Below are the code and all the weights of a small trained network. Each question names an input and a class and asks about switching units off, where a switched-off unit gives its printed mean instead of its output.

import numpy as np


def w(rows, s, z=0):
    codes = np.array(rows[::2]) - 128.0
    scale = np.full(codes.shape[1], s)
    scale[-1] = z or s
    return codes * scale


def f(y):
    return np.maximum(y, 0)


def log_softmax(a):
    a = a - a.max(-1, keepdims=True)
    return a - np.log(np.exp(a).sum(-1, keepdims=True))


def net(x, mask):
    res = np.array(x, float).reshape(1, 5) / 4 @ E
    y = f(res @ A[0][:, :-1].T + A[0][:, -1])
    res = res + np.where(mask, y, B[0][:, -1]) @ B[0][:, :-1]
    return log_softmax(res[-1] @ U[:, :-1].T + U[:, -1])


A, B = {}, {}
E = w([
[244,94,181,161,110,42,137],'x0',
[205,82,56,133,46,213,218],'x1',
[72,10,191,125,55,154,56],'x2',
[64,51,48,188,154,54,165],'x3',
[88,221,129,219,45,126,112],'x4',
],0.011)
A[0] = w([
[145,165,166,92,139,144,89,37],'N0',
[202,105,161,139,105,72,141,54],'N1',
[142,45,128,75,206,136,163,3],'N2',
[52,69,67,175,152,77,182,62],'N3',
[148,76,61,156,83,158,187,75],'N4',
[191,101,172,162,129,78,127,75],'N5',
[152,171,202,66,112,192,121,61],'N6',
[42,129,166,143,213,38,113,89],'N7',
[79,103,156,134,55,140,94,76],'N8',
[100,67,156,131,93,129,111,26],'N9',
[89,187,128,237,75,162,120,96],'N10',
[114,54,155,115,58,177,133,94],'N11',
[163,179,69,117,175,81,113,71],'N12',
[85,63,152,150,108,118,96,79],'N13',
[77,151,52,64,115,198,93,55],'N14',
[64,138,99,111,145,180,136,68],'N15',
[151,51,139,13,245,178,143,51],'N16',
[79,154,162,118,198,101,75,38],'N17',
[96,164,168,81,162,70,71,51],'N18',
[145,105,78,107,78,201,186,104],'N19',
[184,173,163,82,101,183,87,61],'N20',
[154,163,72,117,131,136,190,98],'N21',
[190,139,154,182,93,95,116,95],'N22',
[55,143,109,111,160,191,133,50],'N23',
[149,185,112,141,195,114,181,102],'N24',
[142,195,113,144,183,114,181,48],'N25',
[133,92,97,190,126,73,133,92],'N26',
[113,67,164,124,98,133,71,110],'N27',
],0.012,0.0038)
B[0] = w([
[123,74,99,159,154,180,120,174],'N0',
[121,128,218,53,188,111,186,197],'N1',
[68,176,125,179,130,89,132,210],'N2',
[121,20,59,165,218,169,105,226],'N3',
[219,98,173,192,73,155,102,214],'N4',
[118,134,169,74,201,153,198,194],'N5',
[115,66,60,178,176,192,101,219],'N6',
[221,95,170,175,81,162,87,232],'N7',
[115,168,91,81,99,85,99,204],'N8',
[128,154,95,78,112,143,82,186],'N9',
[65,234,142,211,152,33,160,217],'N10',
[136,166,105,87,77,133,95,224],'N11',
[134,124,94,73,104,137,112,191],'N12',
[147,168,74,88,128,144,92,198],'N13',
[138,117,194,79,164,134,184,210],'N14',
[96,95,208,70,197,157,179,186],'N15',
[68,205,128,202,102,1,136,254],'N16',
[189,128,182,151,66,141,129,197],'N17',
[200,108,165,148,80,123,114,198],'N18',
[192,121,207,157,71,136,123,224],'N19',
[99,36,51,222,206,179,93,214],'N20',
[160,172,120,91,84,148,67,192],'N21',
[92,141,169,108,189,116,196,189],'N22',
[123,93,213,55,188,120,200,192],'N23',
[115,178,58,47,102,139,47,203],'N24',
[126,166,60,64,70,133,121,195],'N25',
[85,75,109,135,190,158,149,186],'N26',
[106,183,70,38,95,140,90,207],'N27',
],0.0088,0.016)
U = w([
[224,120,212,190,39,164,105,136],'0',
[86,182,40,2,77,141,76,66],'1',
[65,113,246,30,221,141,221,83],'2',
[70,39,38,227,217,189,100,178],'3',
[2,227,147,251,115,19,146,250],'4',
],0.0082,0.0019)

Each question gives the input, the list of numbers given to net, and the class t.
The units are the neurons (one row each of A and B). Each row of codes is followed by its name. A weight is (code - 128) times the scale printed after its matrix; where a second scale follows, it is the last column's (A, B and U).
mask holds one flag per neuron, in row order. A switched-off neuron (its flag False) gives its mean, the last column of its row in B, instead of its output. The means were averaged over made-up inputs and are rounded, as every weight is.
A unit's drop is (log p(t) with every unit on - log p(t) with that unit switched off) / (log p(t) with every unit on - log p(t) with every unit switched off).
The circuit of an input: a set's keep is (log p(t) with only the set's units on - log p(t) with every unit switched off) / (log p(t) with every unit on - log p(t) with every unit switched off). Starting from the 12 units with the biggest drops (on a tie, the unit counted first), units are removed one at a time, each time the one whose removal leaves the highest keep (on an exact tie, the one counted first), for as long as the keep stays at least 0.8.
circuit, biggest first: the units of the circuit, biggest drop first
unit that matters most: the unit with the biggest drop
k most important neurons: the k neurons with the biggest drops, biggest first
drop of u: that unit's drop, to one decimal
input [6,1,6,2,-3], class 1: unit that matters most -> N27
input [6,3,-4,0,-6], class 2: 3 most important neurons -> N1, N5, N10
input [-6,-7,4,1,4], class 0: 2 most important neurons -> N7, N17
input [7,6,-2,-1,-3], class 2: 4 most important neurons -> N1, N5, N7, N22
input [3,-7,5,-3,-7], class 0: 3 most important neurons -> N7, N18, N17
input [7,-2,7,-8,3], class 3: 3 most important neurons -> N20, N6, N0
input [-5,-4,-5,-6,-4], class 3: 2 most important neurons -> N6, N20
input [2,6,-4,5,-3], class 0: 3 most important neurons -> N4, N19, N20
input [-6,-6,6,-7,-8], class 4: 3 most important neurons -> N16, N3, N2
input [-8,-8,5,-8,6], class 0: 2 most important neurons -> N17, N18
input [-1,1,-8,-2,7], class 1: 3 most important neurons -> N24, N25, N16
input [-2,-7,-8,-1,1], class 1: 2 most important neurons -> N24, N25
input [-5,8,-4,-8,-2], class 0: 2 most important neurons -> N19, N3
input [3,0,-4,0,-5], class 4: circuit, biggest first -> N16
input [6,1,1,-6,-8], class 4: 2 most important neurons -> N16, N2
input [-2,-2,6,-7,-7], class 3: 3 most important neurons -> N6, N20, N10
input [0,6,6,5,7], class 4: 2 most important neurons -> N10, N7
input [0,3,7,7,-6], class 1: drop of N27 -> 1.0
input [-8,6,-2,-4,1], class 2: drop of N15 -> 0.2
input [1,-1,-3,6,5], class 3: drop of N16 -> 0.5
input [4,-5,7,-4,0], class 1: unit that matters most -> N27
input [-4,4,8,7,-8], class 1: drop of N27 -> 0.7
